Below are the code and all the weights of a small trained network. Each question names an input and a class and asks about switching units off, where a switched-off unit gives its printed mean instead of its output.

import numpy as np


def w(rows, s, z=0):
    codes = np.array(rows[::2]) - 128.0
    scale = np.full(codes.shape[1], s)
    scale[-1] = z or s
    return codes * scale


def f(y):
    return np.maximum(y, 0)


def log_softmax(a):
    a = a - a.max(-1, keepdims=True)
    return a - np.log(np.exp(a).sum(-1, keepdims=True))


def net(x, mask):
    res = np.array(x, float).reshape(1, 4) / 4 @ E
    y = f(res @ A[0][:, :-1].T + A[0][:, -1])
    res = res + np.where(mask, y, B[0][:, -1]) @ B[0][:, :-1]
    return log_softmax(res[-1] @ U[:, :-1].T + U[:, -1])


A, B = {}, {}
E = w([
[123,194,159,244],'x0',
[125,255,64,49],'x1',
[242,139,204,121],'x2',
[74,135,234,92],'x3',
],0.0067)
A[0] = w([
[141,186,122,81,81],'N0',
[106,165,103,207,136],'N1',
[135,82,169,33,106],'N2',
[174,119,52,164,89],'N3',
[153,106,106,91,121],'N4',
[128,164,111,110,86],'N5',
[165,42,105,184,94],'N6',
[116,98,135,134,224],'N7',
[75,127,207,108,74],'N8',
[143,163,131,109,80],'N9',
[148,76,99,73,95],'N10',
[173,134,53,149,93],'N11',
[134,163,98,118,156],'N12',
[148,88,113,67,64],'N13',
[136,150,127,173,84],'N14',
[137,100,94,86,158],'N15',
[163,113,65,150,65],'N16',
[66,124,106,125,77],'N17',
[2,120,72,149,76],'N18',
[94,158,172,93,100],'N19',
[109,109,138,99,156],'N20',
[151,144,114,164,101],'N21',
[213,150,158,118,65],'N22',
[110,194,187,181,81],'N23',
[96,170,176,88,136],'N24',
[81,158,199,145,96],'N25',
[81,103,86,153,116],'N26',
[128,155,138,150,254],'N27',
[217,122,76,158,89],'N28',
[154,176,139,103,118],'N29',
[194,156,197,105,95],'N30',
[141,177,98,96,90],'N31',
[133,180,106,116,90],'N32',
[110,51,185,147,78],'N33',
[127,165,143,172,92],'N34',
[216,109,148,124,156],'N35',
[202,149,142,117,99],'N36',
[143,147,122,164,107],'N37',
[141,175,132,176,119],'N38',
],0.015,0.006)
B[0] = w([
[88,151,163,189,192],'N0',
[145,78,132,155,220],'N1',
[152,81,73,180,216],'N2',
[170,175,61,95,197],'N3',
[151,91,133,155,176],'N4',
[88,147,147,165,165],'N5',
[77,186,167,204,218],'N6',
[204,148,210,81,211],'N7',
[152,199,48,101,184],'N8',
[89,133,134,150,154],'N9',
[134,67,113,181,194],'N10',
[173,183,81,106,197],'N11',
[156,147,192,140,196],'N12',
[109,74,96,198,177],'N13',
[112,99,101,174,160],'N14',
[184,82,164,138,203],'N15',
[137,165,51,115,172],'N16',
[56,118,100,112,178],'N17',
[1,106,118,68,255],'N18',
[150,176,73,118,171],'N19',
[179,113,135,113,175],'N20',
[127,121,99,135,158],'N21',
[30,109,115,101,190],'N22',
[129,68,74,191,199],'N23',
[172,189,108,108,192],'N24',
[161,142,75,120,187],'N25',
[89,121,131,85,196],'N26',
[236,97,222,80,227],'N27',
[136,168,70,90,202],'N28',
[115,156,161,139,180],'N29',
[50,114,113,66,200],'N30',
[88,149,174,179,193],'N31',
[94,144,161,182,181],'N32',
[62,190,158,201,213],'N33',
[117,81,113,175,170],'N34',
[92,122,154,56,217],'N35',
[72,115,126,83,188],'N36',
[135,103,112,151,159],'N37',
[137,70,131,168,186],'N38',
],0.031,0.0077)
U = w([
[53,106,145,70,76],'0',
[111,239,200,241,43],'1',
[166,48,86,215,49],'2',
[171,227,53,143,217],'3',
[201,126,245,90,254],'4',
],0.011,0.0051)

Each question gives the input, the list of numbers given to net, and the class t.
The units are the neurons (one row each of A and B). Each row of codes is followed by its name. A weight is (code - 128) times the scale printed after its matrix; where a second scale follows, it is the last column's (A, B and U).
mask holds one flag per neuron, in row order. A switched-off neuron (its flag False) gives its mean, the last column of its row in B, instead of its output. The means were averaged over made-up inputs and are rounded, as every weight is.
A unit's drop is (log p(t) with every unit on - log p(t) with that unit switched off) / (log p(t) with every unit on - log p(t) with every unit switched off).
The circuit of an input: a set's keep is (log p(t) with only the set's units on - log p(t) with every unit switched off) / (log p(t) with every unit on - log p(t) with every unit switched off). Starting from the 12 units with the biggest drops (on a tie, the unit counted first), units are removed one at a time, each time the one whose removal leaves the highest keep (on an exact tie, the one counted first), for as long as the keep stays at least 0.8.
units of the circuit, in order: the units of the circuit, biggest drop first
k most important neurons: the k neurons with the biggest drops, biggest first
drop of u: that unit's drop, to one decimal
input [-6,-6,0,-6], class 1: units of the circuit, in order -> (N6)
input [-8,2,-3,8], class 2: 3 most important neurons -> (N2, N13, N10)
input [-6,-6,2,2], class 1: 2 most important neurons -> (N33, N6)
input [4,6,-6,-6], class 0: 3 most important neurons -> (N18, N6, N33)
input [7,4,0,7], class 2: 2 most important neurons -> (N23, N38)
input [-6,0,5,2], class 2: 2 most important neurons -> (N2, N18)
input [-4,7,4,8], class 3: 4 most important neurons -> (N19, N24, N8, N6)
input [-4,4,-2,-2], class 1: 3 most important neurons -> (N23, N31, N1)
input [2,7,4,-6], class 1: 3 most important neurons -> (N31, N0, N32)
input [-7,6,5,-7], class 2: 4 most important neurons -> (N10, N13, N15, N4)
input [-6,-6,-1,-8], class 3: 3 most important neurons -> (N3, N16, N28)
input [-6,5,3,0], class 2: 3 most important neurons -> (N2, N6, N33)
input [-4,3,3,1], class 2: 3 most important neurons -> (N2, N18, N7)
input [1,3,-2,-4], class 3: units of the circuit, in order -> (N11)
input [-4,2,2,-1], class 2: 2 most important neurons -> (N27, N2)
input [8,-3,-8,-5], class 0: 4 most important neurons -> (N18, N26, N2, N10)
input [-6,7,1,1], class 1: drop of N0 -> 0.1
input [7,0,-8,1], class 0: drop of N9 -> 0.0
input [-8,5,-2,-7], class 2: drop of N15 -> 0.1
input [4,-6,6,-7], class 3: units of the circuit, in order -> (N28)
input [8,5,-8,5], class 0: drop of N18 -> 9.2
